Here is a tiny trained network, its code and every weight. The questions are about switching its units off for an input and a target symbol, where a switched-off unit gives its printed mean instead of its output.

import numpy as np


def w(rows, s, z=0):
    codes = np.array(rows[::2]) - 128.0
    scale = np.full(codes.shape[1], s)
    scale[-1] = z or s
    return codes * scale


def softmax(a):
    e = np.exp(a - a.max(-1, keepdims=True))
    return e / e.sum(-1, keepdims=True)


def log_softmax(a):
    a = a - a.max(-1, keepdims=True)
    return a - np.log(np.exp(a).sum(-1, keepdims=True))


def net(x, mask):
    ids = ['βζθπσω'.index(c) for c in x.split()]
    T = len(ids)
    res = E[ids] + P[:T]
    u = 0
    for l in range(3):
        r = res
        for j in range(2):
            rows = slice(3 * j, 3 * j + 3)
            q, k, v = (r @ M[l][rows].T for M in (Q, K, V))
            z = softmax(np.where(np.tri(T) > 0, q @ k.T / 3**0.5, -1e9)) @ v
            o = O[l][rows]
            res = res + np.where(mask[u + j], z, o[:, -1]) @ o[:, :-1]
        u += 2
    return log_softmax(res[-1] @ U[:, :-1].T + U[:, -1])


Q, K, V, O = {}, {}, {}, {}
E = w([
[82,192,149,88],'β',
[119,165,127,123],'ζ',
[133,153,128,137],'θ',
[177,210,163,74],'π',
[166,90,78,183],'σ',
[2,60,133,83],'ω',
],0.0094)
P = w([
[137,136,162,144],'0',
[138,97,203,152],'1',
[109,149,125,172],'2',
[172,123,123,79],'3',
[149,67,201,141],'4',
[89,151,110,178],'5',
[178,112,95,59],'6',
[160,51,193,125],'7',
[77,155,83,187],'8',
[184,106,56,51],'9',
[186,54,198,104],'10',
[61,132,41,182],'11',
[178,81,1,49],'12',
[173,57,174,81],'13',
],0.0095)
Q[0] = w([
[119,139,121,102],'L0H1',
[114,160,139,128],'L0H1',
[133,172,138,140],'L0H1',
[127,216,251,162],'L0H2',
[212,248,117,122],'L0H2',
[87,146,114,169],'L0H2',
],0.026)
K[0] = w([
[141,123,104,128],'L0H1',
[123,167,103,133],'L0H1',
[105,157,106,128],'L0H1',
[176,53,253,115],'L0H2',
[193,114,113,35],'L0H2',
[143,153,142,161],'L0H2',
],0.029)
V[0] = w([
[141,83,108,76],'L0H1',
[236,55,104,2],'L0H1',
[104,168,150,247],'L0H1',
[135,157,86,108],'L0H2',
[134,208,77,95],'L0H2',
[114,134,173,129],'L0H2',
],0.0087)
O[0] = w([
[156,99,75,102,48],'L0H1',
[147,1,70,54,190],'L0H1',
[82,169,161,132,139],'L0H1',
[101,140,106,150,157],'L0H2',
[83,162,122,191,254],'L0H2',
[146,135,166,141,187],'L0H2',
],0.0087,0.00073)
Q[1] = w([
[77,59,21,173],'L1H1',
[48,248,71,143],'L1H1',
[24,135,57,146],'L1H1',
[164,148,147,183],'L1H2',
[129,239,2,79],'L1H2',
[199,56,242,160],'L1H2',
],0.011)
K[1] = w([
[77,129,32,153],'L1H1',
[220,170,38,84],'L1H1',
[153,185,5,162],'L1H1',
[152,209,120,54],'L1H2',
[214,158,173,95],'L1H2',
[71,144,15,175],'L1H2',
],0.013)
V[1] = w([
[136,189,140,3],'L1H1',
[187,106,226,213],'L1H1',
[162,159,118,65],'L1H1',
[165,83,64,104],'L1H2',
[25,87,11,155],'L1H2',
[141,101,85,116],'L1H2',
],0.006)
O[1] = w([
[187,78,200,99,156],'L1H1',
[132,3,117,90,174],'L1H1',
[166,112,160,90,135],'L1H1',
[162,116,214,89,66],'L1H2',
[71,198,232,235,2],'L1H2',
[148,115,216,110,86],'L1H2',
],0.0054,0.0039)
Q[2] = w([
[86,164,16,85],'L2H1',
[215,186,75,55],'L2H1',
[173,81,37,26],'L2H1',
[209,166,30,245],'L2H2',
[123,117,6,132],'L2H2',
[20,48,49,86],'L2H2',
],0.017)
K[2] = w([
[179,181,222,135],'L2H1',
[208,206,103,88],'L2H1',
[253,114,129,71],'L2H1',
[117,34,244,177],'L2H2',
[203,103,196,163],'L2H2',
[222,195,173,121],'L2H2',
],0.019)
V[2] = w([
[113,205,185,8],'L2H1',
[98,139,125,119],'L2H1',
[41,73,152,61],'L2H1',
[216,113,119,168],'L2H2',
[145,202,82,89],'L2H2',
[102,125,55,156],'L2H2',
],0.013)
O[2] = w([
[126,128,5,59,253],'L2H1',
[97,146,116,122,97],'L2H1',
[5,119,120,81,155],'L2H1',
[191,97,130,178,201],'L2H2',
[162,186,74,101,129],'L2H2',
[93,90,21,124,53],'L2H2',
],0.012,0.0038)
U = w([
[78,252,90,128,24],'β',
[93,158,65,193,144],'ζ',
[110,176,125,138,173],'θ',
[200,98,110,2,127],'π',
[137,115,187,161,255],'σ',
[43,86,147,71,61],'ω',
],0.0082,0.0033)

Each question gives the input, a string of symbols that net reads in full, and the target symbol t.
The units are the heads (3 rows each of Q, K, V and O). Each row of codes is followed by its name. A weight is (code - 128) times the scale printed after its matrix; where a second scale follows, it is the last column's (O and U).
mask holds one flag per head, layer by layer. A switched-off head (its flag False) gives its mean, the last column of its rows in O, instead of its output. The means were averaged over made-up inputs and are rounded, as every weight is.
A unit's drop is (log p(t) with every unit on - log p(t) with that unit switched off) / (log p(t) with every unit on - log p(t) with every unit switched off).
The circuit of an input: a set's keep is (log p(t) with only the set's units on - log p(t) with every unit switched off) / (log p(t) with every unit on - log p(t) with every unit switched off). Starting from all 6 units, units are removed one at a time, each time the one whose removal leaves the highest keep (on an exact tie, the one counted first), for as long as the keep stays at least 0.8.
circuit, biggest first: the units of the circuit, biggest drop first
unit that matters most: the unit with the biggest drop
heads that matter: for each layer, one digit per head in row order, 1 if its drop is at least 0.15 and else 0, layers parted by /
drop when u is switched off: that unit's drop, to one decimal
input ζ θ π π π ω ζ σ β ω ζ, target ω: circuit, biggest first => L1H2, L2H1
input β θ π π θ θ ω π, target ω: unit that matters most => L1H2
input θ β π ω π θ θ π ζ σ σ σ θ β, target σ: circuit, biggest first => L1H2, L2H1
input σ σ σ θ σ β σ ζ, target σ: heads that matter => 00 / 01 / 10
input σ π σ θ θ θ β β β σ ω, target ω: circuit, biggest first => L2H1, L1H2
input β β β, target β: heads that matter => 10 / 00 / 01
input π β π θ ζ β β σ π σ θ, target σ: heads that matter => 00 / 01 / 10
input π ω β ω π θ π π ω, target π: heads that matter => 01 / 00 / 10
input β β π π ω π θ π π σ ω, target ω: heads that matter => 01 / 01 / 10
input π β σ σ π ζ σ ω π π π ω, target π: heads that matter => 01 / 01 / 10
input σ β π π σ ω π π π π π β, target π: circuit, biggest first => L2H1, L1H2
input σ θ π ζ ζ β β σ, target σ: heads that matter => 00 / 00 / 10
input θ π β σ ω σ θ π θ π π σ ω σ, target ω: circuit, biggest first => L1H2, L2H1, L0H1
input σ σ ω ζ π σ θ β β σ β ω θ θ, target ω: heads that matter => 00 / 01 / 11
input σ π β σ π, target σ: heads that matter => 11 / 10 / 10
input β ω ζ θ π σ π β, target σ: circuit, biggest first => L1H2, L2H1, L0H2
input ω π ω θ θ π σ σ ω σ π π, target π: unit that matters most => L2H1
input ζ ζ β π σ π π σ β π θ σ π σ, target σ: circuit, biggest first => L2H1, L1H2
input π π π π θ ζ ζ θ π π σ θ ω θ, target ω: heads that matter => 00 / 01 / 10
input ω π π β β ω ζ β ω σ π, target ω: heads that matter => 00 / 01 / 11
input ω θ σ π β β π β π π θ θ σ θ, target σ: heads that matter => 10 / 01 / 10
input θ π π π π ω ζ σ, target ω: drop when L2H1 is switched off => 0.5
input σ σ ω ω ζ σ ζ σ σ π π σ, target π: drop when L0H1 is switched off => 0.1
input θ σ θ π σ ζ σ σ ζ π π θ, target π: drop when L2H2 is switched off => 0.1
